Below are the code and all the weights of a small trained network. Each question names an input and a class and asks about switching units off, where a switched-off unit gives its printed mean instead of its output.

import numpy as np


def w(rows, s, z=0):
    codes = np.array(rows[::2]) - 128.0
    scale = np.full(codes.shape[1], s)
    scale[-1] = z or s
    return codes * scale


def norm(h):
    return h / np.sqrt((h * h).mean(-1, keepdims=True) + 1e-5)


def f(y):
    return np.maximum(y, 0)


def log_softmax(a):
    a = a - a.max(-1, keepdims=True)
    return a - np.log(np.exp(a).sum(-1, keepdims=True))


def net(x, mask):
    res = np.array(x, float).reshape(1, 8) / 4 @ E
    u = 0
    for l in range(4):
        y = f(norm(res) @ A[l][:, :-1].T + A[l][:, -1])
        res = res + np.where(mask[u : u + 4], y, B[l][:, -1]) @ B[l][:, :-1]
        u += 4
    return log_softmax(norm(res)[-1] @ U[:, :-1].T + U[:, -1])


A, B = {}, {}
E = w([
[133,196,116],'x0',
[152,179,118],'x1',
[92,164,92],'x2',
[52,139,75],'x3',
[165,81,254],'x4',
[205,49,95],'x5',
[150,232,124],'x6',
[109,157,117],'x7',
],0.0068)
A[0] = w([
[130,127,124,37],'0.n0',
[151,155,180,2],'0.n1',
[75,255,241,80],'0.n2',
[191,219,245,154],'0.n3',
],0.0081,0.002)
B[0] = w([
[172,152,51,128],'0.n0',
[129,149,149,152],'0.n1',
[18,181,183,252],'0.n2',
[76,219,254,254],'0.n3',
],0.0065,0.0044)
A[1] = w([
[145,105,42,186],'1.n0',
[196,170,80,2],'1.n1',
[8,15,89,137],'1.n2',
[147,104,181,186],'1.n3',
],0.011,0.0019)
B[1] = w([
[81,67,138,196],'1.n0',
[149,118,3,154],'1.n1',
[77,30,118,253],'1.n2',
[168,180,106,197],'1.n3',
],0.014,0.0056)
A[2] = w([
[136,26,106,229],'2.n0',
[254,200,167,108],'2.n1',
[124,140,120,32],'2.n2',
[81,175,214,2],'2.n3',
],0.0054,0.0021)
B[2] = w([
[84,227,28,252],'2.n0',
[159,142,46,197],'2.n1',
[69,115,118,128],'2.n2',
[173,137,3,188],'2.n3',
],0.0077,0.0035)
A[3] = w([
[186,122,221,153],'3.n0',
[164,167,105,1],'3.n1',
[87,77,158,103],'3.n2',
[96,149,249,211],'3.n3',
],0.013,0.0013)
B[3] = w([
[35,177,249,204],'3.n0',
[185,105,2,162],'3.n1',
[72,98,96,204],'3.n2',
[77,140,34,253],'3.n3',
],0.011,0.0054)
U = w([
[58,4,79,199],'0',
[36,210,182,232],'1',
[115,146,79,59],'2',
[174,134,197,71],'3',
[138,88,170,11],'4',
[139,76,195,3],'5',
[189,129,169,64],'6',
],0.012,0.0061)

Each question gives the input, the list of numbers given to net, and the class t.
The units are the neurons (one row each of A and B). Each row of codes is followed by its name. A weight is (code - 128) times the scale printed after its matrix; where a second scale follows, it is the last column's (A, B and U).
mask holds one flag per neuron, layer by layer. A switched-off neuron (its flag False) gives its mean, the last column of its row in B, instead of its output. The means were averaged over made-up inputs and are rounded, as every weight is.
A unit's drop is (log p(t) with every unit on - log p(t) with that unit switched off) / (log p(t) with every unit on - log p(t) with every unit switched off).
The circuit of an input: a set's keep is (log p(t) with only the set's units on - log p(t) with every unit switched off) / (log p(t) with every unit on - log p(t) with every unit switched off). Starting from the 12 units with the biggest drops (on a tie, the unit counted first), units are removed one at a time, each time the one whose removal leaves the highest keep (on an exact tie, the one counted first), for as long as the keep stays at least 0.8.
circuit, biggest first: the units of the circuit, biggest drop first
unit that matters most: the unit with the biggest drop
top k neurons: the k neurons with the biggest drops, biggest first
top k neurons in layer l: the k neurons of layer l with the biggest drops, biggest first
drop of u: that unit's drop, to one decimal
input [0,-1,-5,3,2,6,6,-4], class 2: unit that matters most => 2.n1
input [1,2,-3,1,8,6,3,1], class 1: top 2 neurons => [3.n0 0.n3]
input [-5,-5,-6,3,4,4,7,4], class 1: top 3 neurons => [3.n0 2.n0 1.n1]
input [-8,7,-5,-5,7,0,0,8], class 1: top 2 neurons => [3.n0 3.n3]
input [2,2,0,2,5,7,4,-1], class 1: top 4 neurons => [0.n3 3.n0 2.n0 1.n1]
input [4,6,-5,-7,-5,1,-2,0], class 6: top 2 neurons => [1.n2 3.n3]
input [6,4,8,-6,3,8,-6,-4], class 3: top 2 neurons => [1.n2 3.n3]
input [8,-4,-1,6,7,4,1,-7], class 1: top 2 neurons => [3.n0 2.n0]
input [-2,-4,4,-3,2,4,6,-8], class 3: top 2 neurons in layer 2 => [2.n1 2.n0]
input [3,-4,-3,-1,6,5,4,1], class 1: top 2 neurons => [3.n0 0.n3]
input [-7,-7,3,-7,5,-2,2,-4], class 1: drop of 3.n3 => 0.1
input [1,4,-8,-6,7,1,2,-1], class 1: drop of 3.n3 => 0.1
input [6,-3,-7,0,6,3,-2,6], class 1: drop of 3.n0 => 0.7
input [7,-2,-4,-7,8,3,-2,-2], class 1: circuit, biggest first => [3.n0]
